Here is a tiny trained network, its code and every weight. The questions are about switching its units off for an input and a target symbol, where a switched-off unit gives its printed mean instead of its output.

import numpy as np


def w(rows, s, z=0):
    codes = np.array(rows[::2]) - 128.0
    scale = np.full(codes.shape[1], s)
    scale[-1] = z or s
    return codes * scale


def norm(h):
    return h / np.sqrt((h * h).mean(-1, keepdims=True) + 1e-5)


def f(y):
    return y / 2 * (1 + np.tanh(0.7978845608 * (y + 0.044715 * y**3)))


def softmax(a):
    e = np.exp(a - a.max(-1, keepdims=True))
    return e / e.sum(-1, keepdims=True)


def log_softmax(a):
    a = a - a.max(-1, keepdims=True)
    return a - np.log(np.exp(a).sum(-1, keepdims=True))


def net(x, mask):
    ids = ['ΔΠΣΨαεμ'.index(c) for c in x.split()]
    T = len(ids)
    res = E[ids] + P[:T]
    u = 0
    for l in range(2):
        q, k, v = (norm(res) @ M[l].T for M in (Q, K, V))
        z = softmax(np.where(np.tri(T) > 0, q @ k.T / 4**0.5, -1e9)) @ v
        res = res + np.where(mask[u], z, O[l][:, -1]) @ O[l][:, :-1]
        u += 1
        y = f(norm(res) @ A[l][:, :-1].T + A[l][:, -1])
        res = res + np.where(mask[u : u + 8], y, B[l][:, -1]) @ B[l][:, :-1]
        u += 8
    return log_softmax(norm(res)[-1] @ U[:, :-1].T + U[:, -1])


Q, K, V, O, A, B = {}, {}, {}, {}, {}, {}
E = w([
[184,235,99,111],'Δ',
[190,174,86,202],'Π',
[167,246,109,75],'Σ',
[188,126,48,235],'Ψ',
[159,109,2,208],'α',
[85,212,13,72],'ε',
[85,209,15,70],'μ',
],0.0033)
P = w([
[186,168,110,132],'0',
[47,144,119,141],'1',
[46,202,66,171],'2',
[182,137,150,153],'3',
[216,220,110,203],'4',
[44,23,154,69],'5',
[69,131,74,91],'6',
[208,101,193,119],'7',
[216,146,168,137],'8',
[89,38,81,35],'9',
[99,94,2,51],'10',
],0.0067)
Q[0] = w([
[2,31,149,119],'0.h1',
[14,142,68,119],'0.h1',
[138,159,71,114],'0.h1',
[77,123,217,121],'0.h1',
],0.012)
K[0] = w([
[189,214,103,151],'0.h1',
[254,143,212,193],'0.h1',
[184,51,172,100],'0.h1',
[139,196,59,218],'0.h1',
],0.0082)
V[0] = w([
[180,64,1,176],'0.h1',
[97,139,17,76],'0.h1',
[80,205,193,23],'0.h1',
[95,19,123,138],'0.h1',
],0.0061)
O[0] = w([
[245,94,75,57,246],'0.h1',
[89,11,62,3,195],'0.h1',
[22,144,136,101,59],'0.h1',
[110,140,83,138,2],'0.h1',
],0.0068,0.0029)
A[0] = w([
[81,194,153,255,35],'0.n1',
[138,199,128,120,26],'0.n2',
[177,71,193,166,244],'0.n3',
[163,116,221,88,137],'0.n4',
[62,95,161,141,249],'0.n5',
[129,60,161,180,83],'0.n6',
[140,119,88,114,51],'0.n7',
[70,196,54,164,157],'0.n8',
],0.0078,0.0017)
B[0] = w([
[86,156,27,68,98],'0.n1',
[190,101,79,125,122],'0.n2',
[89,161,3,172,233],'0.n3',
[87,202,224,164,166],'0.n4',
[227,149,27,151,129],'0.n5',
[155,140,66,158,74],'0.n6',
[103,122,135,126,240],'0.n7',
[161,139,218,139,249],'0.n8',
],0.0054,0.0014)
Q[1] = w([
[99,191,188,210],'1.h1',
[177,178,83,173],'1.h1',
[111,255,169,39],'1.h1',
[148,140,197,7],'1.h1',
],0.0055)
K[1] = w([
[139,254,23,133],'1.h1',
[135,104,47,176],'1.h1',
[94,108,105,191],'1.h1',
[35,101,176,219],'1.h1',
],0.006)
V[1] = w([
[1,131,136,163],'1.h1',
[229,60,185,221],'1.h1',
[175,212,154,86],'1.h1',
[162,103,232,139],'1.h1',
],0.0035)
O[1] = w([
[254,42,141,53,2],'1.h1',
[176,64,168,69,137],'1.h1',
[71,73,161,131,170],'1.h1',
[252,156,43,140,93],'1.h1',
],0.0038,0.0037)
A[1] = w([
[87,84,144,84,87],'1.n1',
[143,138,129,96,99],'1.n2',
[130,125,215,116,252],'1.n3',
[106,185,176,161,120],'1.n4',
[160,160,152,248,32],'1.n5',
[172,189,139,168,89],'1.n6',
[90,73,56,97,71],'1.n7',
[113,83,98,228,202],'1.n8',
],0.011,0.0017)
B[1] = w([
[220,46,241,127,160],'1.n1',
[102,71,129,180,150],'1.n2',
[124,178,5,67,145],'1.n3',
[26,127,54,74,153],'1.n4',
[68,177,255,70,178],'1.n5',
[120,143,246,192,192],'1.n6',
[58,65,224,134,255],'1.n7',
[194,156,72,131,210],'1.n8',
],0.0057,0.0043)
U = w([
[69,198,131,101,2],'Δ',
[182,251,253,203,148],'Π',
[28,212,27,121,195],'Σ',
[253,156,50,188,157],'Ψ',
[232,20,2,121,166],'α',
[99,24,202,91,122],'ε',
[106,38,211,95,102],'μ',
],0.0073,0.0029)

Each question gives the input, a string of symbols that net reads in full, and the target symbol t.
The units are the heads (4 rows each of Q, K, V and O) and the neurons (one row each of A and B). Each row of codes is followed by its name. A weight is (code - 128) times the scale printed after its matrix; where a second scale follows, it is the last column's (O, A, B and U).
mask holds one flag per unit, layer by layer, with each layer's heads first. A switched-off unit (its flag False) gives its mean, the last column of its rows in O or B, instead of its output. The means were averaged over made-up inputs and are rounded, as every weight is.
A unit's drop is (log p(t) with every unit on - log p(t) with that unit switched off) / (log p(t) with every unit on - log p(t) with every unit switched off).
The circuit of an input: a set's keep is (log p(t) with only the set's units on - log p(t) with every unit switched off) / (log p(t) with every unit on - log p(t) with every unit switched off). Starting from the 12 units with the biggest drops (on a tie, the unit counted first), units are removed one at a time, each time the one whose removal leaves the highest keep (on an exact tie, the one counted first), for as long as the keep stays at least 0.8.
circuit, biggest first: the units of the circuit, biggest drop first
top k neurons: the k neurons with the biggest drops, biggest first
k most important neurons of layer l: the k neurons of layer l with the biggest drops, biggest first
drop when u is switched off: that unit's drop, to one decimal
input α μ Ψ, target α: circuit, biggest first => 0.h1
input μ Π Π ε Π α Σ Π α Π μ, target Π: circuit, biggest first => 0.h1; 1.n6
input Π Σ Π Σ α, target Σ: circuit, biggest first => 0.h1; 0.n1
input Ψ Δ Π, target Ψ: top 2 neurons => 0.n4; 1.n7
input ε Σ Ψ Δ Π, target Σ: circuit, biggest first => 0.h1; 0.n1
input Π α Π α Σ ε Σ Σ ε, target ε: circuit, biggest first => 0.h1; 1.n1
input Σ α α Σ Ψ Ψ μ Π Σ Π μ, target Π: circuit, biggest first => 0.h1; 0.n8
input μ Σ α Σ μ, target Σ: top 2 neurons => 1.n4; 1.n3
input Π α ε α Σ Δ, target α: circuit, biggest first => 0.h1; 1.n3; 1.n5
input Σ Δ Σ Δ Σ Σ Π Ψ, target Ψ: top 3 neurons => 0.n5; 1.n8; 1.n4
input Π Π Ψ Δ Σ Σ Δ Ψ Ψ, target Σ: 2 most important neurons of layer 0 => 0.n1; 0.n5
input ε Π Π Π Σ Δ Ψ Π Ψ Σ, target Ψ: top 2 neurons => 1.n7; 1.n5
input Π Π α, target Π: circuit, biggest first => 0.h1; 1.n5
input ε Ψ Π Π Ψ Ψ Σ Π Π Δ, target Π: circuit, biggest first => 0.h1
input μ α α Σ Π Σ Π α, target α: 3 most important neurons of layer 1 => 1.n8; 1.n6; 1.n5
input Π Π Σ Π Σ ε Σ Π μ, target ε: circuit, biggest first => 0.h1; 1.n1
input Σ Σ Π Δ ε, target Σ: top 2 neurons => 1.n4; 0.n1
input Π Π ε, target Π: top 2 neurons => 0.n8; 1.n6
input Ψ Π Ψ α Δ Σ Δ, target α: top 2 neurons => 1.n5; 1.n6
input Π Π α Σ Σ ε Ψ Π Π, target ε: circuit, biggest first => 0.h1
input Π Π Π Π Π Σ, target Σ: 2 most important neurons of layer 0 => 0.n4; 0.n3
input Π Π Σ, target Π: 2 most important neurons of layer 0 => 0.n2; 0.n4
input Π Σ ε Σ Π Π, target Σ: top 2 neurons => 0.n4; 1.n1
input α ε Ψ α α Δ ε, target α: drop when 0.h1 is switched off => 1.1
input Ψ μ Δ, target Ψ: drop when 0.h1 is switched off => 1.2
input μ Π μ, target μ: drop when 0.h1 is switched off => 1.0
input Π ε Π Σ, target ε: circuit, biggest first => 0.h1
input μ Π Σ Ψ Δ Σ μ, target Ψ: drop when 1.n7 is switched off => 0.1
